Here is a tiny trained network, its code and every weight. The questions are about switching its units off for an input and a class, where a switched-off unit gives its printed mean instead of its output.

import numpy as np


def w(rows, s, z=0):
    codes = np.array(rows[::2]) - 128.0
    scale = np.full(codes.shape[1], s)
    scale[-1] = z or s
    return codes * scale


def norm(h):
    return h / np.sqrt((h * h).mean(-1, keepdims=True) + 1e-5)


def f(y):
    return np.maximum(y, 0)


def log_softmax(a):
    a = a - a.max(-1, keepdims=True)
    return a - np.log(np.exp(a).sum(-1, keepdims=True))


def net(x, mask):
    res = np.array(x, float).reshape(1, 2) / 4 @ E
    u = 0
    for l in range(3):
        y = f(norm(res) @ A[l][:, :-1].T + A[l][:, -1])
        res = res + np.where(mask[u : u + 13], y, B[l][:, -1]) @ B[l][:, :-1]
        u += 13
    return log_softmax(norm(res)[-1] @ U[:, :-1].T + U[:, -1])


A, B = {}, {}
E = w([
[57,66,3,218],'x0',
[193,90,118,16],'x1',
],0.007)
A[0] = w([
[117,22,144,38,125],'L0N1',
[69,120,130,54,134],'L0N2',
[128,190,147,104,28],'L0N3',
[182,172,117,102,95],'L0N4',
[167,222,213,50,43],'L0N5',
[177,21,53,105,111],'L0N6',
[219,234,187,130,6],'L0N7',
[130,96,236,39,27],'L0N8',
[1,87,109,120,79],'L0N9',
[213,81,108,163,201],'L0N10',
[159,111,76,185,223],'L0N11',
[117,173,102,121,185],'L0N12',
[139,70,112,93,204],'L0N13',
],0.0075,0.0012)
B[0] = w([
[166,92,123,200,194],'L0N1',
[115,136,99,186,154],'L0N2',
[114,159,167,125,161],'L0N3',
[67,110,135,149,167],'L0N4',
[113,156,80,136,254],'L0N5',
[255,12,77,96,195],'L0N6',
[80,169,237,136,219],'L0N7',
[173,102,182,156,224],'L0N8',
[208,121,96,114,181],'L0N9',
[71,86,176,105,156],'L0N10',
[182,105,99,190,181],'L0N11',
[204,109,140,141,140],'L0N12',
[200,163,104,172,171],'L0N13',
],0.0071,0.0066)
A[1] = w([
[157,190,102,17,149],'L1N1',
[222,95,146,112,252],'L1N2',
[62,189,84,134,185],'L1N3',
[156,235,124,111,164],'L1N4',
[59,118,17,235,185],'L1N5',
[197,56,2,99,128],'L1N6',
[187,46,135,116,165],'L1N7',
[156,197,165,235,166],'L1N8',
[122,199,195,58,79],'L1N9',
[151,231,190,119,175],'L1N10',
[157,108,230,147,171],'L1N11',
[131,222,131,186,120],'L1N12',
[196,120,108,53,182],'L1N13',
],0.0092,0.0031)
B[1] = w([
[69,84,77,209,147],'L1N1',
[106,116,66,160,250],'L1N2',
[172,216,217,93,151],'L1N3',
[46,145,102,66,180],'L1N4',
[192,138,161,3,231],'L1N5',
[124,94,155,224,254],'L1N6',
[13,161,56,144,216],'L1N7',
[170,122,185,67,240],'L1N8',
[76,136,150,164,204],'L1N9',
[81,123,55,93,239],'L1N10',
[181,101,47,94,234],'L1N11',
[189,131,123,184,188],'L1N12',
[215,160,78,180,191],'L1N13',
],0.0065,0.0076)
A[2] = w([
[2,81,79,95,101],'L2N1',
[114,221,80,103,252],'L2N2',
[228,169,111,187,141],'L2N3',
[153,61,122,121,147],'L2N4',
[46,129,192,153,100],'L2N5',
[137,119,129,202,149],'L2N6',
[148,166,120,25,70],'L2N7',
[112,125,124,194,70],'L2N8',
[129,118,116,32,51],'L2N9',
[143,210,132,69,173],'L2N10',
[36,145,206,139,192],'L2N11',
[213,149,68,221,163],'L2N12',
[106,120,120,176,79],'L2N13',
],0.0097,0.0025)
B[2] = w([
[154,126,169,194,130],'L2N1',
[91,77,145,58,199],'L2N2',
[106,133,171,140,216],'L2N3',
[87,163,61,132,178],'L2N4',
[2,49,68,53,151],'L2N5',
[149,65,188,117,169],'L2N6',
[164,193,160,188,196],'L2N7',
[179,49,120,146,146],'L2N8',
[155,169,126,154,162],'L2N9',
[132,75,169,212,213],'L2N10',
[116,51,33,66,173],'L2N11',
[100,180,166,100,254],'L2N12',
[180,64,127,153,142],'L2N13',
],0.0084,0.0087)
U = w([
[18,77,188,34,146],'0',
[101,140,143,145,1],'1',
[194,59,72,228,152],'2',
[128,206,58,36,121],'3',
[106,140,143,140,2],'4',
[202,194,252,167,171],'5',
],0.023,0.018)

Each question gives the input, the list of numbers given to net, and the class t.
The units are the neurons (one row each of A and B). Each row of codes is followed by its name. A weight is (code - 128) times the scale printed after its matrix; where a second scale follows, it is the last column's (A, B and U).
mask holds one flag per neuron, layer by layer. A switched-off neuron (its flag False) gives its mean, the last column of its row in B, instead of its output. The means were averaged over made-up inputs and are rounded, as every weight is.
A unit's drop is (log p(t) with every unit on - log p(t) with that unit switched off) / (log p(t) with every unit on - log p(t) with every unit switched off).
unit that matters most: the unit with the biggest drop
top k neurons: the k neurons with the biggest drops, biggest first
top k neurons in layer l: the k neurons of layer l with the biggest drops, biggest first
drop when u is switched off: that unit's drop, to one decimal
input [-5,1], class 0: top 3 neurons in layer 1 -> (L1N9 L1N5 L1N13)
input [-2,4], class 3: unit that matters most -> L1N6
input [-3,7], class 2: top 4 neurons in layer 1 -> (L1N5 L1N2 L1N8 L1N1)
input [-7,1], class 0: top 3 neurons in layer 0 -> (L0N6 L0N7 L0N9)
input [-3,5], class 3: top 2 neurons in layer 1 -> (L1N6 L1N11)
input [-6,7], class 3: top 4 neurons -> (L1N11 L1N1 L1N2 L1N13)
input [-3,0], class 0: top 2 neurons -> (L0N6 L0N7)
input [3,-2], class 5: top 4 neurons -> (L1N10 L2N5 L2N11 L1N4)
input [7,-4], class 5: top 4 neurons in layer 0 -> (L0N6 L0N1 L0N8 L0N11)
input [-2,-3], class 0: top 2 neurons -> (L0N6 L1N5)
input [2,-2], class 5: top 2 neurons -> (L0N6 L1N10)
input [7,-5], class 5: top 2 neurons -> (L1N10 L1N5)
input [8,-8], class 5: drop when L1N5 is switched off -> 0.3
input [6,-5], class 5: unit that matters most -> L1N5
input [-4,-1], class 0: drop when L0N7 is switched off -> 0.7
input [-5,7], class 3: drop when L1N11 is switched off -> 0.3
